Known rows:
[ -3   0   3  10  21  -4   1  -9   6  -5   3   2  14 -14   2  -1   4  16
   9  10  -2 -12 -14 -13  -4   3  -7  -5   2   8  24  -5   0   6 -11  -3
  -7   3  -1  12 -11 -11  -2   4   3   0   5  -4   3  -3 -23] -> skekim
[ -9  -9  -4   6   6   3  -1  -8  12 -10   4   3  20  -9 -16   8   7  20
  13   7 -10 -10  -2  -4 -13   3  -5   3  -1  11  29   6   8  -3 -14  -8
   0  -9   0  12 -12   4 -12  -5  -2   1  -5 -11  10  -7 -19] -> drabo
[ -4   1   1  13  13  -7   7  -8  10  -1   1   1  10  -7  -7   0   2  19
  15   7  -6  -8 -10 -11  -8   3  -8  -6   8  11  28  -1   2   7 -13  -5
  -5  -3  -6   8  -6  -3  -7   3   0  -4 -10  -4  12  -6 -24] -> skefur
[ -7   0   4  16  20  -1  -2 -10  -1  -2  10   0   1  -8   6   6  -2  10
   3   5  16  -9 -18  -4 -20  -2  -1 -11   4  10  12 -12  -6  -1  -2   0
  -3 -10   1  19 -12 -16  -9   2  -3  -4   2   3   7  -3 -26] -> liflel
[ -7  -1  -1   8   9  -7  -2  -5  13  -4  -2   2  13  -6  -4   6   4  12
  20   4 -10 -14 -10  -4 -13   0  -4  -3   1  10  33  -1   4   7 -10  -2
  -1  -4  -7  13  -8   0  -3   4  -2   1  -3  -5  10  -3 -26] -> gadris
[ -5  -4  -2  14  16  -4   4  -2   5  -1   3   2  11 -12  -8  -1  -3  16
   5  10  -6  -9 -11  -9 -10   5  -9  -7   4  14  25  -2   2   1  -4  -5
   0  -8   2  10 -14  -5  -7  -4   3  -1 -10  -1   9  -8 -17] -> grifabek
[ -8   0   6  10  14  12  -1 -19  -2  -2   2   6  21  -1  -4   8   3  15
  -2   8   1  -9 -10  -6  -9   3   4  -3   0  13  27  -5   2   3  -6  -2
 -10  -8   3  13  -8  -6  -8  -3  -8   3   0  -6   4  -6 -19] -> feklel
[ -8   0   7   8   4   7   0 -16   5  -4   8   4   8  -8  -4  14   5  16
   1   6  14  -6 -13   1 -17   3   3  -4   3   8  13 -10  -3  -2  -2  -6
  -4 -11   4  18 -10 -14 -15  -2  -1  -3  -2 -12   6  -4 -23] -> driklon
[-16  -6   0  15  13  12  -6 -15  -5  -1   5   8  14   5 -10  14   1  10
   0   4   2 -10  -8   4 -16  -2   0  -4  -5  18  25  -1   4  -4  -4  -5
  -1 -24   3  19 -13   2  -9  -5 -15   5  -3   3  13  -5 -21] -> zuribro
[-15  -6  -1  22   2  12   1 -19   2  -4  -1   6  16   8 -12  21  -6  14
   0   1   9  -6 -14   0 -20  -8   8  -6   0  14  26  -4  -5  -5  -2   1
  -7 -23   4  17 -10   0 -12  -6 -12   3  -5   2  17  -7 -26] -> skazor
[-10  -2  -4  14  19   6 -10 -10  -6   2   3   3   7  -5   4   5  -5   7
  -3  10   8 -13 -13  -3 -13   2  -1 -12  -6  11  19  -6   1   3   6  -2
  -5 -12   7  20 -13 -12  -3   3  -8   5   7   1   6  -6 -20] -> kiplas
[ -7   5   3  16  16   0   2 -14  -1  10   0   4   0  -1  -1   1   3  13
   2  12   7  -7 -10  -1  -9   5  -1 -11   8   9  17  -4  -8   5  -9  -5
  -5 -11  -5  16  -6  -9  -6   9  -6  -1  -4  -1  12  -2 -21] -> plotre
[-11  -3   0  17  17   4  -1 -12  -5   0   7   7   2  -3  -4   5  -3   9
   3   8   7 -10 -10  -1 -14   3  -4  -8   2  16  19  -2  -1  -4  -5  -5
   0 -18   0  14 -13  -3  -6  -1  -6  -1  -9   1  15  -5 -21] -> zivil
[ -5   2  -2  18  18   6  -4  -3  -3  10   0   0   5  -4  -8  -4  -5  20
  -6   5  -5  -8 -11   2 -11   1  -4 -14   2  11  17  -5  -3   7  -6  -5
  -2 -10   6  14 -11  -5  -8   2  -8   4  -9   1  17  -7 -13] -> trunuk
[ -6  -3  -8  14   7  -7   2  -2   9   0   2  -5   7 -11 -14  -6   1  22
   9   7 -11  -6   0  -4  -8   5 -10  -4   6   8  23   9   0   2 -14  -6
  -1  -6  -5  12 -11   0  -7   4   0  -2 -10  -8  14 -10 -20] -> drosu
[ -8  -1  -6  17  19   2  -1  -8  -6   5   3   0   1  -6  -4  -3  -5  14
  -3   9   2 -10  -9  -3  -9   3 -10 -11   0  13  20   2  -2   3  -6  -3
  -1 -13   1  15 -13  -5  -3   3  -6   0  -9   1  11  -8 -17] -> sevol
[-16   2   5  13   9   8  -5 -18  -1   9  -3  14   5   8  -7  10   2   6
   4   9   5  -8  -7   4 -13   4   0  -9   4  12  23  -4   1   3  -2 -10
   0 -19  -3  15  -6  -1  -4   6 -19   2  -9   0  15   1 -20] -> raristo
[-19  -2   2  15   9  10  -9 -19   0   0   1   9   5  13  -6  12   8   6
  11   1   6  -9  -6   2 -20  -3   6  -7   0  10  21   1  -4  -1 -11  -2
  -5 -21  -8  18  -4   6  -5   6 -22   3  -1   7  19   4 -30] -> dravubrel
[-14  -2   5  13  12   2   0 -15   2  -5   6   7   9   0  -6  17   0  10
   6   4  14  -9 -15   3 -22  -3   1  -8   1  14  19  -9  -3  -4  -4  -4
   3 -19   1  17 -11  -5 -14  -4  -7  -2  -6  -1  11  -4 -25] -> brobrem

Facts:
β b <- bolo bretistuk brobrem davobrok dimam drabo driklon drobal dudam feklel fleven gritil grubram klefes kolon kuger likol loflam nonefur plegrek pustotrek ragri rifi seluk skazor sogil stalil stomul sura tadrol tedri totamir trigri zuribro
β a <- boskes bostadon brugim daki distan dravubrel driflaner drudron duden feske fisur flega gadris grisil gropa kanul kaplur kiplas kladrofal lafom liflel lurugun makan migren nefluzan nibrum noklok nunuzus pleflok pusto pusul rine skekim skister tibros tisebrun trogopur tustul vifi viribem voflur vosos zafla
β e <- bostes bravan briril dabre fidal flubi gefla keplo koflur mukapin plebron rafla skefur stiki tilar toban trekin
β d <- boteva brova brutos drilen flaburir floflim garonol gifo grifabek kigis kluvan lustal noko paklo pleklim plotidre pozu raristo sidun skanem stesu vedral veme zivil
β c <- doni dranu drosu dugo fleflo floflo flopor flustu gisen kosi mipu mipufak moter mudrim nalur plogrodos plomol plotre pudrer raklo sevol sifa solikle stope subran toklo trunuk zelek zitem
β f <- drabriduk fiplo gemos giske gristek kagrul klomu klurek livi pali plisal skazar skedin stena tesil trizon troli veklatra
boteva δ [gefla doni fisur skister makan]
briril δ [tadrol]
brugim δ [flubi]
dimam δ [kiplas gadris]
dranu δ [daki tustul skister]
feklel δ [stiki]
feske δ [driflaner plegrek]
fidal δ [brutos plogrodos paklo drobal]
fiplo δ [skekim dudam]
flaburir δ [brobrem]
fleflo δ [zelek zivil]
flopor δ [grifabek]
gropa δ [ragri]
kigis δ [daki davobrok]
kladrofal δ [kaplur]
livi δ [fleven stesu]
loflam δ [bolo]
moter δ [gemos]
noklok δ [flega tadrol liflel zivil]
noko δ [bretistuk ragri]
nunuzus δ [drabo]
plebron δ [fleven stesu]
pleflok δ [flubi]
pozu δ [tibros]
pusto δ [mukapin pali grubram]
rifi δ [veme lafom]
rine δ [bostes lustal]
sidun δ [pleklim kiplas]
skazar δ [nibrum sura]
skazor δ [pusul bretistuk fleven kluvan]
skedin δ [bretistuk plisal]
stalil δ [sevol klomu tilar]
stomul δ [trogopur kuger]
subran δ [keplo nalur klefes]
trigri δ [skanem drudron floflo drobal]
trizon δ [tibros nefluzan skekim]
troli δ [drudron fisur pustotrek skister gadris]
trunuk δ [drobal plegrek]
vedral δ [skister]
veklatra δ [klurek gisen]
voflur δ [distan fleven koflur]
zafla δ [drudron raristo kosi plomol]
bolo α makan pusto dabre moter
bostadon α loflam vedral liflel flustu totamir pali raklo
briril α drabriduk trogopur fleflo toban gristek
doni α tibros kanul dravubrel zuribro kaplur trekin
drabo α skazor keplo stena tilar
drosu α kagrul gritil toklo paklo
dugo α tibros duden vifi plisal boskes
floflim α fleflo drilen
flopor α viribem lurugun ragri nefluzan brobrem dimam drobal
gadris α flega toklo kolon
garonol α nunuzus kiplas makan troli
gefla α skazar vifi toban
gifo α dravubrel mudrim lafom drobal
grifabek α stesu plegrek
grisil α bretistuk duden sifa pudrer skedin
kladrofal α kagrul zivil
kluvan α brugim
kuger α skazar duden vifi fiplo
likol α boteva drabriduk pustotrek totamir dudam
lustal α dravubrel toklo drudron rafla stiki stena gropa
migren α daki pusul pozu tadrol fisur
mipu α skanem brova toklo raristo skazor
nalur α toklo mukapin vosos
nonefur α voflur trogopur kolon koflur davobrok grubram
pleklim α daki tesil raristo boskes sogil
plotidre α brova loflam noko subran dudam
rifi α ragri fleflo stesu drilen
seluk α gritil pozu brugim
skefur α ragri dranu paklo
skekim α mipufak flustu
solikle α skazar tedri vifi fisur giske
stalil α plotre voflur bravan
stomul α viribem rafla feske gisen livi lafom
stope α bostes gemos
sura α fleflo brobrem
tisebrun α noko
trizon α liflel driklon paklo davobrok
zelek α pleflok kigis
zitem α brova viribem kolon ragri noko
μ 794 <- bolo boskes bostes bravan briril brobrem brova brugim brutos dabre daki dimam distan doni driflaner dudam fisur fleflo flega floflo flopor flubi flustu gefla gemos grifabek grubram kagrul kanul kaplur keplo kiplas klefes klomu klurek liflel likol loflam lurugun lustal migren mipufak moter mukapin nalur nefluzan noklok noko paklo pali plegrek plisal plogrodos plomol plotidre pozu pusul raklo rifi sevol sifa skanem skazor skister solikle stalil stena stesu stiki stomul tesil tisebrun totamir trizon troli trunuk vedral veklatra veme viribem voflur zafla zivil zuribro
μ 123 <- bostadon bretistuk davobrok drabo driklon drobal drosu drudron feske fiplo floflim gifo gritil gropa kigis kluvan kolon lafom nibrum nunuzus pleflok pusto pustotrek rafla rine seluk subran sura tilar toklo trigri trogopur vifi
μ 606 <- boteva drabriduk dranu dravubrel drilen duden dugo feklel fidal flaburir fleven gadris garonol gisen giske grisil gristek kladrofal koflur kosi kuger livi makan mipu mudrim nonefur plebron pleklim plotre pudrer ragri raristo sidun skazar skedin skefur skekim sogil stope tadrol tedri tibros toban trekin tustul vosos zelek zitem

Rows:
No name comes twice in this set of rows, the named rows included.
[ -9   4  -1  12  18   1  -1 -11  -1  11  -2   5   4  -3  -3  -3  -1  11
   0  11  -2 -12  -8  -1  -6   6  -8 -11   4   9  23  -4  -5   7  -5  -6
  -2  -9  -1  13 -10  -4  -1   7  -9   3  -4  -1  10  -2 -16] => kosi
[-18  -3  -2  14   5   4  -8 -16   5  -1   4   3   0   3 -10  11   6  11
  12  -2  11  -7  -5   4 -23  -1  -1  -4   1   4  16   1  -6  -4  -9  -6
  -2 -20  -6  23  -7   0 -12   5 -19   0   2  -2  15   2 -29] => lafom
[ -6  -5   3   6   9   0   2  -9  11  -8   6   2  16 -13 -10   6   4  20
   8   7  -1  -8  -7  -4 -13   4  -4  -1   2  10  23  -2   4  -2  -8  -5
  -3  -5   4  14 -11  -6 -13  -6   2  -3  -3 -12   6  -8 -21] => sura
[ -6  -9 -13  12  17   8  -5  -2  -2  -3   2  -3  21  -8  -8  -6  -5  17
  -1   6 -17 -15  -4 -12  -6   0  -9  -6 -10  13  31   8   7   5  -7  -1
  -7  -5   5  14 -16   0   0  -2  -4   7   2  -1   7 -10 -17] => migren
[ -9  -3  -3  15  19   3  -7  -7  -1  -1   3   0  11  -8  -2   4  -2  15
  -2   5   0 -13 -12  -6 -13   0  -7 -11  -6   9  18  -5   3   3  -5  -6
  -3 -10   4  18 -14  -8  -5  -1  -8   4   1   3   8  -2 -19] => driflaner
[ -9   3   1   9  13   7  -7 -16  -6   6   2   8   8  -1   4   5  -1   4
  -1  11  11 -11 -12  -1 -10   5   5 -11  -4   6  20  -8  -1   4   4  -2
  -7 -10   2  19 -10 -10   3   8 -12   5  10  -3   4  -4 -22] => makan
[-10   4  10  13  13   1   2 -18   3   5   4  10   3  -1  -2   7   2  10
   5   6   9  -5 -13  -3 -14   4   0  -8   8  10  18  -8  -8   3  -4  -7
  -3 -13  -2  12  -5  -9  -9   4  -8  -2  -9  -2  13  -3 -23] => drilen
[ -8   8   3  17   5  -1   3 -11   5  10   1   4   0   3  -4   1  -4  11
  10   2   0  -5 -12   2 -16   1   6 -10   9  12  18  -6  -8   8  -3   1
  -4 -12  -6  13  -4  -7  -7  12  -8  -1  -7  -4  16  -7 -22] => dranu
[ -9   0   1  23   4   2   3 -17   2   3   3   6   0   1  -7  14  -8  11
   0   3  17  -1 -18  -2 -19  -4   3 -11   9  13  15 -10  -9  -2  -1  -3
  -4 -18   3  15  -9  -9 -12   2  -7  -1 -14   2  19  -6 -25] => noko
[ -3  -1   0  11   7  -1   4  -6   8  -3   6  -1   9 -12 -10  -1   1  18
   8   8  -4  -4  -7  -4 -10   8  -9  -4   5   8  21   0   0   2  -7  -7
  -4  -3   3  10 -13  -8 -10   1   2  -3  -9 -11  10  -9 -18] => floflim
[ -9  -1   2   8   9   5   2 -21   3  -3  -5  10  17  -3  -8  14   3  13
  -3  19  10 -12 -16 -12  -6   3   0  -4   0   8  33  -3   2  -1  -5  -8
  -4  -9   6  14 -11  -5  -1  -2  -6   4   1  -4   5   0 -21] => fleven
[-14  -5  -5   9   5  17  -7 -19  -3  -2  -2   9  14  -3 -12  12   2  12
 -12  17  17  -9  -8  -4  -5   5  -2  -5  -5   7  25   0   0  -6   0 -11
  -5 -16  12  22 -16  -5  -1  -4 -14   7   6  -6   5  -2 -16] => bretistuk
[-16  -1  -1  14  15  20 -12 -21 -12   6   0  11   9   9  -1   4   5   7
  -6   9   7 -11  -6  -1  -9   3   3  -8  -7   7  22   0  -3   1  -4  -5
 -12 -18   0  22  -7  -2   1   6 -23  11   5   6   9   1 -20] => duden
[-12  -3   7  11  15   4  -5 -11   2   0   3   8  12  -8  -4  14  -1  15
  -1   6  10 -11 -13   3 -16  -1  -4 -10  -1  13  17 -12   1   0  -1  -9
   3 -14   6  19 -15  -9 -14  -6  -6   1  -5   0   9  -1 -20] => plegrek
[ -4  -4  -2  16  14  -6   0  -6   8  -7   4  -3   9 -10  -1   4  -5  18
  10   0  -3 -10 -13  -7 -17  -4  -6  -8   0  12  22  -4   1   3  -8   1
  -2  -5  -2  13  -9  -7 -11   1  -3  -1  -5   0  11  -7 -26] => tisebrun

The same elements again, as new rows of numbers:
Known rows:
[ -4 -12   2 -10   5  12  -9  15 -10  -8  12   0   4  -1] -> plogrodos
[ 8 -9  1 -8  5  6  4  4 -3 -9 -5  1  8  4] -> kolon
[  2  -6  10 -10  -9  -3  -2 -14  -2  -4  16   5   5  -4] -> nonefur
[  1  -7   8 -10  -8  -7   0 -14 -10  -5  16  -3   4 -10] -> grisil
[  5  -8  -6  -8   5   2   5   4 -10 -10  -5  -3  12   3] -> lafom
[  4 -15   4  -7   6   6  -6  19  -4 -11  23   1   7  -5] -> mukapin
[ -1 -13   0  -8   1   2  -9  15  -9 -11   8   0   5  -2] -> sevol
[ -5 -16   1 -11  14 -20  -7 -10 -22 -13   4 -11   7 -14] -> skazar
[ -6 -16  -4  -7  13 -13  -7  -7 -14 -14   7  -5  11  -3] -> giske
[  0  -7   7 -11 -11  -6  -1   0  -7  -4  23   3  -3  -6] -> bolo
[ -3 -11   5 -10   3  13  -4  13  -3  -9  15   3   2   2] -> paklo
[ -4 -13   4  -6  -5   4   8  15 -18 -11   2  -4   5  -4] -> fisur
[  2 -11   7  -9   2   6 -11   5 -12 -13  -3  -5   9  -4] -> tedri
[  6 -15  13  -6   9   1 -15  12  -3  -7   5  -2  19  -4] -> plebron
[  2 -16   4  -5   3   6  -3   2  -8  -9 -16   0  13  -3] -> dranu
[ -1 -13   1  -9   2   1 -11  15  -8 -10   5   0   5  -3] -> mipufak
[  8  -9   2  -8   9   2  22  -1   9 -11   2   2   0   5] -> toklo
[ -5 -13   3 -11   7  11 -13  14  -6  -6   0  -1   3  -3] -> trunuk
[  8 -12   3  -7   8   3   3   6 -12  -7 -19   0  11  -2] -> kigis

Rows:
No name comes twice in this set of rows, the named rows included.
[ -2  -9   2  -9  -9 -10 -14  -4  -6   1  17   9   5  -6] => flopor
[  7  -3  14 -10   0 -16  11  -7  -6  -2  19   2   6  -1] => kluvan
[  3  -8  14 -10  -6  -4   4 -10  -8  -7  22   2   4  -7] => pleklim
[  3 -14   9  -9  14  18 -13   7  -4  -5   4   0  15  -7] => fidal
[  2 -13   3 -10   2   4  -9  14  -5 -10   2   1   1  -5] => pozu
[ -1 -12  -3  -8  -5   3 -22  15 -15  -8   1   2  13   0] => brobrem
[ -3  -6  -4 -10 -18 -10 -42  -4 -20   8   7  13  19  -6] => rifi
[  3 -14   7  -7   5   8 -11   5  -8 -10 -10   0  11  -3] => sidun
[  1  -7   8 -10  -7  -8  12  -5   6  -6  33   6 -10  -4] => nalur
[  2  -6  17 -14  -4 -12  -1 -14 -20  -6  23  -6  -2 -17] => dugo
[ -1 -14   9  -9   2  -6 -10  17   4  -6  -8  -2   2   0] => skazor
[  2 -11  12  -7   0  -1  -8   9  -8 -12   6  -4  18   5] => fleven

